Here is a tiny trained network, its code and every weight. The questions are about switching its units off for an input and a class, where a switched-off unit gives its printed mean instead of its output.

import numpy as np


def w(rows, s, z=0):
    codes = np.array(rows[::2]) - 128.0
    scale = np.full(codes.shape[1], s)
    scale[-1] = z or s
    return codes * scale


def norm(h):
    return h / np.sqrt((h * h).mean(-1, keepdims=True) + 1e-5)


def f(y):
    return np.maximum(y, 0)


def log_softmax(a):
    a = a - a.max(-1, keepdims=True)
    return a - np.log(np.exp(a).sum(-1, keepdims=True))


def net(x, mask):
    res = np.array(x, float).reshape(1, 5) / 4 @ E
    u = 0
    for l in range(2):
        y = f(norm(res) @ A[l][:, :-1].T + A[l][:, -1])
        res = res + np.where(mask[u : u + 4], y, B[l][:, -1]) @ B[l][:, :-1]
        u += 4
    return log_softmax(norm(res)[-1] @ U[:, :-1].T + U[:, -1])


A, B = {}, {}
E = w([
[107,26,127,137,102,153,102,197],'x0',
[121,123,134,132,140,2,188,130],'x1',
[123,171,145,57,201,133,84,152],'x2',
[114,116,192,38,99,122,187,173],'x3',
[215,166,136,192,79,174,37,67],'x4',
],0.0045)
A[0] = w([
[71,210,144,165,146,44,143,212,217],'0.n1',
[140,121,229,108,100,87,207,106,51],'0.n2',
[156,190,111,168,223,89,139,117,42],'0.n3',
[82,109,186,37,168,169,116,255,2],'0.n4',
],0.006,0.0028)
B[0] = w([
[158,34,118,153,126,136,154,71,246],'0.n1',
[126,234,167,151,70,152,183,146,197],'0.n2',
[153,78,141,68,155,119,81,100,191],'0.n3',
[77,108,103,3,122,143,95,252,255],'0.n4',
],0.0075,0.0041)
A[1] = w([
[140,131,55,188,79,173,36,108,126],'1.n1',
[110,136,93,254,93,162,26,169,26],'1.n2',
[132,223,103,132,189,203,91,75,5],'1.n3',
[166,132,123,112,202,49,108,89,15],'1.n4',
],0.0056,0.0028)
B[1] = w([
[84,133,170,172,156,153,97,154,254],'1.n1',
[135,65,191,169,102,212,121,159,216],'1.n2',
[122,201,2,115,136,53,119,196,183],'1.n3',
[186,136,183,134,145,82,59,44,170],'1.n4',
],0.0098,0.0039)
U = w([
[83,89,57,95,198,136,142,98,1],'0',
[125,214,47,134,156,126,66,155,130],'1',
[159,212,170,130,62,136,206,96,118],'2',
[82,110,118,10,125,149,138,228,163],'3',
[175,120,142,125,169,76,92,28,174],'4',
[121,104,172,232,118,204,76,156,154],'5',
[96,70,108,164,101,84,243,121,94],'6',
],0.014,0.0037)

Each question gives the input, the list of numbers given to net, and the class t.
The units are the neurons (one row each of A and B). Each row of codes is followed by its name. A weight is (code - 128) times the scale printed after its matrix; where a second scale follows, it is the last column's (A, B and U).
mask holds one flag per neuron, layer by layer. A switched-off neuron (its flag False) gives its mean, the last column of its row in B, instead of its output. The means were averaged over made-up inputs and are rounded, as every weight is.
A unit's drop is (log p(t) with every unit on - log p(t) with that unit switched off) / (log p(t) with every unit on - log p(t) with every unit switched off).
The circuit of an input: a set's keep is (log p(t) with only the set's units on - log p(t) with every unit switched off) / (log p(t) with every unit on - log p(t) with every unit switched off). Starting from all 8 units, units are removed one at a time, each time the one whose removal leaves the highest keep (on an exact tie, the one counted first), for as long as the keep stays at least 0.8.
circuit, biggest first: the units of the circuit, biggest drop first
k most important neurons: the k neurons with the biggest drops, biggest first
top k neurons in layer l: the k neurons of layer l with the biggest drops, biggest first
drop of u: that unit's drop, to one decimal
input [0,4,1,-8,-6], class 4: most important neuron : 1.n4
input [-5,-4,-3,-6,-7], class 4: top 2 neurons in layer 0 : 0.n4; 0.n3
input [-4,5,7,-1,-7], class 0: 2 most important neurons : 0.n1; 0.n4
input [-7,0,-3,1,8], class 1: 2 most important neurons : 1.n3; 0.n1
input [-6,6,-5,-3,-4], class 4: 2 most important neurons : 0.n3; 1.n4
input [-4,1,-4,0,-2], class 2: 2 most important neurons : 0.n2; 0.n4
input [-1,6,7,-4,-6], class 4: circuit, biggest first : 1.n4; 0.n1
input [5,3,-4,4,0], class 6: top 2 neurons in layer 0 : 0.n4; 0.n3
input [-1,0,4,-2,1], class 4: 2 most important neurons : 0.n3; 1.n4
input [-7,-5,-1,8,1], class 2: top 2 neurons in layer 0 : 0.n2; 0.n4
input [-6,-4,1,0,3], class 1: drop of 1.n3 : 0.5
input [-2,-8,8,0,8], class 1: drop of 1.n3 : 2.3
input [-7,0,-6,7,-2], class 2: drop of 0.n2 : 0.5
input [-1,1,-2,0,0], class 2: circuit, biggest first : 0.n2
